The symbols move the objects like this.
from | z l f n y a
zime | kuzo motu nuve vabe fesi fodi
pore | lasi zusa naso none none pesi
koso | getu veme none tugu fodi nuve
zome | motu vabe rire none napa vuba
zona | pidu loti miva none pesi naso
kuzo | none duro paru zime dava ledu
kufu | veme tugu none none vuba rire
veme | labu koso none kufu dota voko
zumu | none zoga luku mosi none rosu
labu | none getu none veme favu bivu
fesi | dava tike zime naso lasi pidu
paru | none bivu none nuve kuzo getu
naso | fesi napa vabe none pore zona
dasa | luku pidu dota loti mosi tike
gusi | rosu lasi tike zusa none mosi
nizu | none dava duro tike rosu luku
tugu | koso kufu none none miva muti
kudi | mosi pesi loti none none zusa
rosu | none faba nizu gusi none zumu
zusa | gusi pore napa none none kudi
miva | fodi vuba tugu none zona vabe
rire | voko muti none none zome kufu
bivu | none paru none voko duro labu
nuve | paru voko none muti zime koso
loti | dasa zona vuba none kudi napa
podo | zoga mosi pidu pesi none lasi
duro | none kuzo bivu motu nizu favu
faba | none rosu dava lasi none zoga
zoga | none zumu radi podo none faba
favu | none ledu labu dota luku duro
radi | none luku ledu pidu zoga dava
mosi | zumu podo dasa kudi none gusi
ledu | none favu getu fodi radi kuzo
motu | duro zime voko zome tike dota
pesi | podo kudi zona none none pore
fodi | ledu dota koso miva pidu zime
napa | tike naso zome none zusa loti
vabe | zime zome muti none naso miva
muti | nuve rire none none vabe tugu
tike | nizu fesi motu napa gusi dasa
pidu | radi dasa fodi zona podo fesi
voko | bivu nuve none rire motu veme
dota | favu fodi veme vuba dasa motu
lasi | faba gusi fesi pore none podo
luku | none radi favu dasa zumu nizu
vuba | dota miva kufu none loti zome
dava | none nizu kuzo fesi faba radi
getu | none labu none koso ledu paru

The rows follow the links: the fewer symbols apart two objects are, the more alike their rows tend to be.

Some objects and rows for them; each showing differs a little:
kufu -> -19	-5	-7	+51	+4	+31	-18	-8	+60	-10	-15	-49	+141	-2	+24	+18	-1	+2	+24	+6	+55	+26	+44	-12	-53	+16	+48	-3	-13	-4	+34	-63	+5	+66	-8	-59	+21	+17	-39	-21	+18	+89	-17	+3	+12	+13	+0	-4	-22	-23	+42	+8	+13
vabe -> -30	+46	+29	-14	-31	-57	-21	-2	+47	+5	-8	+74	-52	+53	-13	+18	-22	-65	+2	-18	+8	+43	+12	-60	+18	-43	+34	+12	+59	+52	+17	+17	-81	-10	+31	-53	+35	-47	-31	+7	+56	-18	+38	-15	-46	+16	-77	-37	-46	-42	-7	-43	+18
bivu -> -26	-20	+79	-65	-27	+48	-10	+12	-34	-38	+25	-31	+6	-54	+50	-26	-14	+37	+21	+17	+19	-42	-5	+88	-52	+26	-13	-16	+0	+9	-18	-2	-19	-97	-4	-12	+7	+92	+37	-4	+9	+23	+56	+20	+22	-34	+64	-30	-2	+31	+1	+18	+28
koso -> +33	-19	+2	+31	+93	-13	-26	+1	+25	-19	+11	-21	+45	+21	-34	+37	+56	-7	+48	+43	-3	+90	-54	+4	-37	+12	+32	-80	+9	+46	+21	-54	-2	+26	+10	-51	-9	+22	+37	+27	+34	-20	+6	+70	+67	+33	-50	+8	-13	+13	+20	-9	-14
rire -> -43	+8	+59	-38	-67	+4	-14	+3	+42	-25	+2	-19	+62	+11	+38	+16	-57	-53	+20	+8	+44	-23	+90	-10	-45	+13	+45	+11	+46	+31	+9	-28	-70	+3	+17	-67	+58	+31	-34	-14	+29	+73	+36	-20	-7	-18	-7	-38	-28	-60	+39	+2	+76
lasi -> +43	-11	+26	-61	-30	-74	+39	+18	-21	+20	+20	+41	-100	+46	-44	-55	-94	-20	-33	+26	-69	+2	-29	+25	+56	+4	+1	-24	+30	0	-56	+36	-47	-19	-10	-9	-3	-31	+14	-24	-31	-46	+29	-21	-24	-7	-36	+27	+19	-7	-7	-54	+7
veme -> -15	-8	-6	+47	+36	+73	-24	-22	+28	-11	-2	-71	+138	-27	+40	+19	+43	+23	+43	+10	+32	-5	+14	+16	-57	+8	+23	-34	-42	+2	+42	-62	+33	+28	+2	-57	+11	+61	-17	-25	+19	+68	+3	+31	+25	-5	+43	0	-43	+9	+48	+53	+3
favu -> -24	+27	-5	+48	+27	+62	-3	-26	-18	-7	0	-44	-3	-57	+35	-8	+78	+87	+24	-43	+35	-31	-39	+35	-35	-51	-62	+11	-95	-32	+25	+9	+46	-20	+14	+49	+13	+49	-15	+4	-8	-4	-23	+44	-1	-37	+57	-5	+1	+20	+7	+68	-56
dava -> +13	-27	+28	-76	+8	-32	+14	+24	-58	-22	-1	+39	-120	-24	-25	-13	+25	+25	-7	-5	-46	-17	-43	+29	+18	+3	-50	-22	+34	+0	-16	+22	+8	-74	-8	+63	-63	+1	+75	+28	+7	-66	+25	+11	+33	+2	-1	-20	+51	+37	-66	-47	+7
zona -> +5	-12	-53	+65	+48	-61	-7	+10	+38	+18	-13	+19	+29	+32	-41	+50	+28	-41	-19	-5	-13	+52	+17	-80	+37	+16	+21	+13	+36	+15	+17	-32	+47	+89	-19	-7	-21	-73	-16	+32	+41	-9	-54	-46	+13	+72	-64	-4	+17	-27	+1	-21	-21
paru -> +23	-4	+74	-65	+15	-6	-4	-4	-23	-34	+23	+0	-74	-16	-19	-25	-2	-6	+22	+24	-29	+16	-56	+60	-26	-6	+1	-65	+48	+24	-13	+12	-41	-90	+31	-8	-3	+48	+60	+16	+34	-24	+78	+56	+42	-16	+1	-18	+7	+22	-2	-42	+15
duro -> -31	+20	+79	-44	-34	+46	+8	-19	-47	-31	+12	+1	-69	-51	+42	-14	+8	+52	+13	-48	+13	-66	-14	+34	-31	-51	-34	+25	-25	-15	+8	+33	-38	-96	+23	+27	+38	+68	-15	+24	+12	+1	+45	+23	-12	-73	+70	-21	-2	+20	-17	+45	+8

Each walk starts at a row. The symbols on each line, taken left to right, move it on to the next object.
Each answer is a row, close to the row of the object it stands for.
start +41	-39	-27	+15	+83	-8	+12	-10	-31	-3	+5	-12	-43	-33	-42	+21	+85	+24	+12	+1	-16	+41	-61	+11	+33	-5	-39	-11	-17	+9	+6	+5	+82	-8	-21	+62	-59	-5	+60	+52	-10	-67	-23	+28	+45	+28	+0	+35	+62	+59	-40	+12	-34
n y l l n l l a	+19	+3	-10	-30	-39	-63	+30	+21	-1	+33	-16	+57	-44	+78	-12	-26	-96	-55	-46	+11	-42	+15	+26	-31	+50	+18	+8	-14	+53	+0	-34	+4	-64	+30	-9	-33	+3	-52	-8	-25	-17	-14	+23	-49	-42	+20	-75	+20	-10	-29	+19	-57	+7
l z l a	+50	-32	-73	+54	+48	-15	+31	-7	-6	+31	+15	+6	+4	+63	-67	-26	-17	-9	-24	+26	-54	+56	-67	+3	+49	+13	+6	-28	-30	-20	-22	+2	+36	+63	-13	+7	-49	-38	+10	-39	-58	-48	-35	+20	-20	+35	-50	+61	+23	+20	+15	-27	-44
start -73	+47	+53	-46	-76	+31	-27	-18	+1	-8	-20	+24	-19	-32	+74	-5	-6	+9	+1	-59	+47	-70	+54	-18	-31	-46	-17	+47	+13	-2	+12	+24	-51	-47	+29	-6	+51	+30	-49	+4	+15	+15	+33	-20	-48	-59	+41	-52	-32	-40	+4	+33	+20
n y f a z	-43	+43	-25	+92	-3	+68	-8	-32	+6	-16	-33	-48	+49	-28	+43	+23	+62	+48	+3	-51	+45	-10	+8	-28	-34	-41	-30	+27	-68	-10	+55	-9	+34	+30	+32	+12	+36	+11	-64	-11	+5	+29	-50	+11	-10	-17	+51	-13	-28	-15	+6	+69	-39
y a l z f a	+28	+19	-26	+49	+73	-5	+3	-28	+4	-6	+18	+23	-82	-22	-42	+5	+80	+45	+13	-27	-12	+58	-107	-4	+0	-43	-37	-38	-52	+17	+31	+15	+25	-21	+42	+25	-13	+12	+25	+22	+17	-63	-4	+81	+33	+16	+3	+12	+15	+30	-23	+12	-44
start +18	+1	+71	-72	+15	-28	-27	+6	+12	-36	+4	+34	-42	+32	0	-2	-26	-53	+41	+30	+0	+38	-22	+13	-40	+9	+19	-55	+81	+47	-2	-22	-85	-64	+41	-55	+5	+30	+49	+10	+51	-17	+75	+18	+17	-6	-21	-29	-6	+2	-7	-46	+43
z n y y	+10	-18	+28	-75	-11	-58	+2	+23	-15	+9	+1	+71	-88	+8	-23	+8	-15	-39	-25	-15	-22	+12	+1	-18	+54	+23	-8	+17	+98	+30	-4	+23	-8	-38	-18	+22	-37	-59	+50	+76	+30	-38	+10	-59	+13	+8	-45	-23	+37	-3	-63	-46	+21
n z l l f	-8	+47	+51	-46	-22	-40	+7	-6	-4	+3	-2	+74	-115	+21	-5	+2	+9	-39	+23	-30	-4	+33	-29	-25	-1	-53	+1	+5	+52	+53	+15	+44	-79	-53	+61	-17	+31	-6	-11	+34	+63	-58	+48	+28	-14	-9	-43	-33	-10	-26	-22	-54	+29
start -45	-18	+26	-61	-75	-3	-14	+28	-39	+0	-29	-12	-16	-48	+47	-7	-1	+7	-24	-18	+22	-83	+100	+5	+9	+26	-17	+70	+48	-13	-1	+20	+10	-37	-57	+70	-13	-18	-13	+38	-8	+37	-1	-86	-28	-14	+64	-22	+22	-4	-70	+21	+28
f l y y a f l y	+4	-6	-67	+64	-18	+18	+38	+11	-14	+32	-16	-54	+71	+7	-5	-47	-26	+47	-29	+18	-4	-40	+16	+15	+12	+24	-9	+5	-83	-58	-16	+1	+64	+67	-36	+22	-24	-6	-25	-61	-99	+43	-58	-24	-36	-8	+30	+52	+10	+18	+26	+33	-42
z f n a a l	+19	-5	-61	+41	+77	-49	+7	-6	+18	+26	-3	+18	-16	-17	-52	+36	+87	+4	+1	+4	-14	+56	-23	-32	+30	+14	-6	+4	+10	+5	+23	-8	+85	+49	-20	+38	-48	-68	+43	+47	+6	-53	-43	-2	+47	+54	-32	+24	+40	+20	-36	-9	-30
start +16	+12	-28	+45	+55	-15	-16	+1	+78	+11	+8	+7	+77	+39	-4	+35	+12	-66	+20	+26	+15	+83	-4	-31	-28	+1	+50	-49	+20	+53	+44	-67	-23	+60	+20	-84	+6	-17	-15	+2	+49	+5	-2	+39	+42	+39	-59	-5	-30	-22	+29	-31	+6
y f l y a y a f	-62	+50	-35	+90	-2	+25	-31	-14	+59	+15	-33	-18	+71	-5	+48	+36	+29	-6	0	-38	+49	+1	+25	-61	-34	-43	+7	+35	-29	-1	+42	-28	+6	+84	+15	-16	+38	-21	-78	-35	+19	+51	-43	-23	-32	-2	+5	-15	-56	-37	+33	+49	-16
z a l n f	-2	+10	+37	-43	-10	-39	-14	+19	+44	-29	+8	+38	+9	+56	-9	+16	-54	-72	+19	+24	+10	+44	+24	-26	-27	+0	+55	-33	+91	+56	-11	-46	-101	-9	+44	-71	+23	-20	-1	+3	+62	+13	+64	+15	+13	-4	-53	-36	-38	-41	-2	-45	+48
start +0	-29	+34	-82	-33	+28	+0	+10	-76	-21	-1	-25	-34	-76	+25	-12	+4	+64	-19	-31	+8	-86	+31	+34	-7	+15	-28	+40	+11	-20	-22	+29	+36	-93	-48	+75	-8	+24	+30	+12	-14	+6	+26	-40	+1	-26	+59	-20	+35	+30	-67	+27	+18
l a l a a	+2	-34	-37	+18	+44	+51	-7	-2	-37	-1	-2	-48	+6	-72	+5	+0	+75	+68	-14	-12	+15	-45	-9	+30	-3	-4	-32	+13	-44	-56	+4	-3	+96	-9	-50	+71	-37	+32	+12	+10	-30	+21	-36	+5	+31	+6	+64	+10	+36	+50	-30	+61	-38
f a a f	-5	-20	+37	+18	+43	+79	-23	-7	-14	-19	-1	-51	+75	-61	+28	-4	+46	+58	+41	+14	+26	+6	-38	+55	-56	0	-10	-39	-61	-7	+15	-36	+49	-31	+15	+7	-8	+75	+20	+1	-3	+24	+16	+68	+46	-19	+60	+14	+13	+29	+46	+58	-10
start +32	0	-77	+65	+25	-57	+15	+11	+23	+33	0	+20	+35	+65	-49	-2	-41	-46	-24	+35	-29	+61	-8	-41	+60	+14	+13	-11	+4	+0	-27	-22	+8	+95	-9	-24	-26	-55	-6	-52	-41	-5	-39	-28	-21	+36	-63	+56	-12	-13	+38	-25	-32
z f l z a n y	-9	-19	+11	-37	-81	-4	+31	+31	-41	+29	-9	-5	-8	+15	+23	-67	-83	+20	-39	+6	-14	-79	+42	+34	+33	+37	-7	+27	-16	-52	-58	+29	-27	-9	-35	+12	+4	+17	-12	-59	-73	+33	+11	-60	-51	-40	+13	+19	+9	-11	+13	+5	+17
a n a a a	-20	+2	-8	+5	-102	-12	+6	+31	+2	+18	-9	+5	+20	+43	+18	-26	-123	-18	-27	+9	+8	-60	+79	-18	+19	+41	+20	+36	+29	-22	-35	+7	-37	+27	-36	-14	+12	-21	-48	-61	-44	+49	+3	-79	-84	-22	-11	+17	-19	-38	+45	-4	+30
